Below are the code and all the weights of a small trained network. Each question names an input and a target symbol and asks about switching units off, where a switched-off unit gives its printed mean instead of its output.

import numpy as np


def w(rows, s, z=0):
    codes = np.array(rows[::2]) - 128.0
    scale = np.full(codes.shape[1], s)
    scale[-1] = z or s
    return codes * scale


def f(y):
    return np.maximum(y, 0)


def softmax(a):
    e = np.exp(a - a.max(-1, keepdims=True))
    return e / e.sum(-1, keepdims=True)


def log_softmax(a):
    a = a - a.max(-1, keepdims=True)
    return a - np.log(np.exp(a).sum(-1, keepdims=True))


def net(x, mask):
    ids = ['ΔΘΣαβεηλμξφψω'.index(c) for c in x.split()]
    T = len(ids)
    res = E[ids] + P[:T]
    u = 0
    for l in range(2):
        q, k, v = (res @ M[l].T for M in (Q, K, V))
        z = softmax(np.where(np.tri(T) > 0, q @ k.T / 2**0.5, -1e9)) @ v
        res = res + np.where(mask[u], z, O[l][:, -1]) @ O[l][:, :-1]
        u += 1
        y = f(res @ A[l][:, :-1].T + A[l][:, -1])
        res = res + np.where(mask[u : u + 4], y, B[l][:, -1]) @ B[l][:, :-1]
        u += 4
    return log_softmax(res[-1] @ U[:, :-1].T + U[:, -1])


Q, K, V, O, A, B = {}, {}, {}, {}, {}, {}
E = w([
[105,161,150,88,38],'Δ',
[80,155,12,174,87],'Θ',
[202,220,121,128,128],'Σ',
[106,58,112,47,164],'α',
[150,162,21,195,141],'β',
[110,127,163,79,203],'ε',
[99,93,128,254,162],'η',
[50,69,186,162,112],'λ',
[65,133,49,78,75],'μ',
[186,151,33,91,178],'ξ',
[123,192,135,220,83],'φ',
[161,94,184,172,200],'ψ',
[155,160,228,129,120],'ω',
],0.0072)
P = w([
[116,174,125,202,175],'0',
[124,82,128,164,82],'1',
[106,110,144,115,124],'2',
[102,248,89,201,244],'3',
[178,36,116,181,41],'4',
[119,95,141,128,113],'5',
[60,247,74,186,254],'6',
[119,105,122,124,97],'7',
],0.0071)
Q[0] = w([
[194,73,188,2,59],'0.h0',
[194,72,189,2,59],'0.h0',
],0.0077)
K[0] = w([
[50,254,164,82,250],'0.h0',
[50,254,165,81,250],'0.h0',
],0.0087)
V[0] = w([
[200,162,231,57,217],'0.h0',
[255,216,70,175,207],'0.h0',
],0.0076)
O[0] = w([
[57,165,231,3,163,4],'0.h0',
[254,166,161,14,178,167],'0.h0',
],0.0058,0.0028)
A[0] = w([
[75,255,154,154,241,142],'0.n0',
[188,136,222,152,5,251],'0.n1',
[121,226,89,120,108,73],'0.n2',
[235,180,17,111,144,185],'0.n3',
],0.0059,0.0019)
B[0] = w([
[58,238,118,72,187,255],'0.n0',
[168,159,229,157,24,228],'0.n1',
[101,100,179,186,253,159],'0.n2',
[211,165,44,108,182,233],'0.n3',
],0.0061,0.0032)
Q[1] = w([
[144,2,150,63,76],'1.h0',
[154,46,84,71,79],'1.h0',
],0.0063)
K[1] = w([
[1,202,161,130,208],'1.h0',
[14,233,72,113,206],'1.h0',
],0.0078)
V[1] = w([
[167,180,219,178,3],'1.h0',
[157,35,208,200,195],'1.h0',
],0.0061)
O[1] = w([
[189,203,200,179,68,254],'1.h0',
[120,74,254,182,252,209],'1.h0',
],0.0073,0.0019)
A[1] = w([
[218,248,187,103,65,194],'1.n0',
[205,61,153,187,210,210],'1.n1',
[34,208,128,63,254,102],'1.n2',
[65,76,102,213,6,253],'1.n3',
],0.0055,0.0047)
B[1] = w([
[187,224,168,84,48,241],'1.n0',
[200,45,154,195,238,254],'1.n1',
[27,78,161,2,135,208],'1.n2',
[8,72,95,138,46,250],'1.n3',
],0.0067,0.0057)
U = w([
[119,166,139,17,46,170],'Δ',
[70,154,2,170,116,82],'Θ',
[245,229,134,165,142,6],'Σ',
[111,89,72,27,154,191],'α',
[201,128,14,199,143,41],'β',
[77,103,232,50,207,161],'ε',
[58,83,142,252,167,32],'η',
[13,38,184,103,91,174],'λ',
[35,109,62,38,83,228],'μ',
[223,126,34,90,179,150],'ξ',
[130,186,150,202,43,143],'φ',
[226,49,225,194,207,228],'ψ',
[149,167,246,77,95,20],'ω',
],0.0064,0.0022)

Each question gives the input, a string of symbols that net reads in full, and the target symbol t.
The units are the heads (2 rows each of Q, K, V and O) and the neurons (one row each of A and B). Each row of codes is followed by its name. A weight is (code - 128) times the scale printed after its matrix; where a second scale follows, it is the last column's (O, A, B and U).
mask holds one flag per unit, layer by layer, with each layer's heads first. A switched-off unit (its flag False) gives its mean, the last column of its rows in O or B, instead of its output. The means were averaged over made-up inputs and are rounded, as every weight is.
A unit's drop is (log p(t) with every unit on - log p(t) with that unit switched off) / (log p(t) with every unit on - log p(t) with every unit switched off).
The circuit of an input: a set's keep is (log p(t) with only the set's units on - log p(t) with every unit switched off) / (log p(t) with every unit on - log p(t) with every unit switched off). Starting from all 10 units, units are removed one at a time, each time the one whose removal leaves the highest keep (on an exact tie, the one counted first), for as long as the keep stays at least 0.8.
circuit, biggest first: the units of the circuit, biggest drop first
unit that matters most: the unit with the biggest drop
k most important neurons: the k neurons with the biggest drops, biggest first
top k neurons in layer l: the k neurons of layer l with the biggest drops, biggest first
input φ ε λ ε μ ξ λ, target Θ: unit that matters most -> 0.h0
input ε μ ε λ α α λ, target λ: 2 most important neurons -> [1.n2, 0.n3]
input φ ψ Δ η μ ξ η, target Θ: circuit, biggest first -> [0.h0, 1.h0, 1.n3]
input Θ ψ ψ ξ, target ε: 3 most important neurons -> [1.n2, 0.n0, 0.n2]
input φ φ Δ ψ ψ ε λ, target ε: circuit, biggest first -> [0.n0, 1.n2, 1.h0]
input ψ λ λ ψ ψ Δ φ, target ε: circuit, biggest first -> [1.n2, 0.n0, 1.h0]
input ψ Σ ψ ω, target Δ: 2 most important neurons -> [0.n0, 1.n2]
input α ψ λ φ, target ε: circuit, biggest first -> [1.n2, 0.n0, 1.h0, 0.h0]
input Σ ψ μ Δ, target ε: circuit, biggest first -> [1.n2, 0.n0, 1.h0, 0.n2]
input Δ λ μ λ, target η: circuit, biggest first -> [0.h0, 1.n0]
input ω Σ φ β ψ α, target α: top 2 neurons in layer 0 -> [0.n0, 0.n1]
input ξ φ ψ β ψ Θ α, target ε: circuit, biggest first -> [1.n2, 0.n0, 1.h0]
input φ λ Δ φ η η, target η: circuit, biggest first -> [0.h0, 1.n3, 1.n0, 1.n1]
input ψ ψ μ μ, target ε: unit that matters most -> 1.n2
input ψ Θ φ φ φ α ψ, target Σ: 2 most important neurons -> [0.n1, 1.n0]
input μ ψ φ Θ, target ε: top 2 neurons in layer 1 -> [1.n2, 1.n3]
input ψ η ψ ε λ φ β, target η: circuit, biggest first -> [0.h0, 1.h0, 1.n0]
input Σ φ Δ ψ, target Σ: circuit, biggest first -> [1.h0, 1.n0, 1.n3, 0.n0]
input η φ Δ ξ, target Σ: circuit, biggest first -> [1.h0, 1.n0, 0.n3, 0.n0]
input Θ φ Σ φ, target Σ: unit that matters most -> 1.h0
input φ Δ φ Δ φ ψ ε, target Σ: circuit, biggest first -> [1.h0, 0.n1, 1.n3]
input ε β λ λ ψ ψ λ, target ε: top 2 neurons in layer 1 -> [1.n2, 1.n3]
input ε η λ μ φ ξ β, target Σ: 2 most important neurons -> [0.n1, 1.n0]
